Here is a tiny trained network, its code and every weight. The questions are about switching its units off for an input and a class, where a switched-off unit gives its printed mean instead of its output.

import numpy as np


def w(rows, s, z=0):
    codes = np.array(rows[::2]) - 128.0
    scale = np.full(codes.shape[1], s)
    scale[-1] = z or s
    return codes * scale


def f(y):
    return np.maximum(y, 0)


def log_softmax(a):
    a = a - a.max(-1, keepdims=True)
    return a - np.log(np.exp(a).sum(-1, keepdims=True))


def net(x, mask):
    res = np.array(x, float).reshape(1, 7) / 4 @ E
    y = f(res @ A[0][:, :-1].T + A[0][:, -1])
    res = res + np.where(mask, y, B[0][:, -1]) @ B[0][:, :-1]
    return log_softmax(res[-1] @ U[:, :-1].T + U[:, -1])


A, B = {}, {}
E = w([
[127,129,132,125,130,123,132,131,122],'x0',
[130,129,130,129,127,131,126,127,132],'x1',
[207,124,110,122,149,249,142,205,72],'x2',
[124,127,129,127,130,124,131,132,119],'x3',
[152,108,108,231,193,88,172,194,175],'x4',
[127,128,124,130,125,132,125,127,134],'x5',
[71,137,78,35,216,123,126,162,205],'x6',
],0.014)
A[0] = w([
[136,133,115,85,179,194,126,181,122,3],'n1',
[144,124,132,93,97,178,135,75,101,206],'n2',
[176,123,139,253,124,166,137,184,90,58],'n3',
[127,128,143,206,69,78,119,68,93,251],'n4',
[126,130,116,183,195,79,133,161,173,123],'n5',
[154,136,144,140,80,161,111,126,39,160],'n6',
[97,134,132,30,130,96,116,85,165,209],'n7',
],0.026,0.007)
B[0] = w([
[127,108,53,115,100,205,123,175,138,209],'n1',
[145,131,156,136,68,158,103,114,95,204],'n2',
[178,164,37,131,183,51,165,62,71,254],'n3',
[116,109,35,101,122,212,120,200,157,234],'n4',
[119,105,194,160,191,111,173,133,208,210],'n5',
[126,123,254,142,89,142,121,109,123,225],'n6',
[74,160,85,86,124,43,65,117,99,233],'n7',
],0.022,0.038)
U = w([
[104,108,88,77,64,222,56,202,88,148],'0',
[109,194,81,123,194,3,116,60,75,252],'1',
[152,59,36,171,233,178,217,220,202,92],'2',
[29,84,239,168,209,25,121,152,238,10],'3',
[204,117,223,199,88,180,149,66,51,114],'4',
],0.0072,0.0037)

Each question gives the input, the list of numbers given to net, and the class t.
The units are the neurons (one row each of A and B). Each row of codes is followed by its name. A weight is (code - 128) times the scale printed after its matrix; where a second scale follows, it is the last column's (A, B and U).
mask holds one flag per neuron, in row order. A switched-off neuron (its flag False) gives its mean, the last column of its row in B, instead of its output. The means were averaged over made-up inputs and are rounded, as every weight is.
A unit's drop is (log p(t) with every unit on - log p(t) with that unit switched off) / (log p(t) with every unit on - log p(t) with every unit switched off).
The circuit of an input: a set's keep is (log p(t) with only the set's units on - log p(t) with every unit switched off) / (log p(t) with every unit on - log p(t) with every unit switched off). Starting from all 7 units, units are removed one at a time, each time the one whose removal leaves the highest keep (on an exact tie, the one counted first), for as long as the keep stays at least 0.8.
circuit, biggest first: the units of the circuit, biggest drop first
most important unit: the unit with the biggest drop
k most important neurons: the k neurons with the biggest drops, biggest first
drop of u: that unit's drop, to one decimal
input [-6,8,-7,-8,7,3,1], class 3: circuit, biggest first	(n5)
input [-5,3,1,-7,4,-8,2], class 2: 2 most important neurons	(n6 n7)
input [6,-5,0,8,8,-5,2], class 3: 2 most important neurons	(n5 n4)
input [5,-7,7,-8,-7,-4,0], class 4: 3 most important neurons	(n6 n4 n7)
input [-6,-7,1,8,2,7,8], class 2: 4 most important neurons	(n1 n6 n5 n3)
input [-6,-8,1,-2,-4,0,-7], class 4: 3 most important neurons	(n6 n1 n7)
input [-4,-2,8,-7,0,7,-5], class 4: 3 most important neurons	(n6 n7 n2)
input [-5,-7,0,4,4,-5,1], class 3: circuit, biggest first	(n4 n5)
input [4,8,-7,8,0,2,-5], class 0: 2 most important neurons	(n5 n3)
input [7,6,-3,2,3,-6,7], class 3: 2 most important neurons	(n5 n3)
input [4,-3,-5,3,-5,-2,0], class 0: 3 most important neurons	(n3 n4 n5)
input [0,-8,0,-5,-2,-5,-6], class 0: 2 most important neurons	(n4 n5)
input [-3,-4,-5,6,1,7,3], class 3: 2 most important neurons	(n3 n5)
input [-2,-8,2,4,0,-5,7], class 0: 3 most important neurons	(n3 n1 n7)
input [-5,-6,-7,-6,8,-5,-1], class 2: most important unit	n4
input [1,1,8,5,8,2,-2], class 1: drop of n3	6.5
input [-2,-2,3,-3,-5,-5,-7], class 4: drop of n6	1.2
input [4,6,6,6,7,-6,-4], class 1: drop of n3	6.0
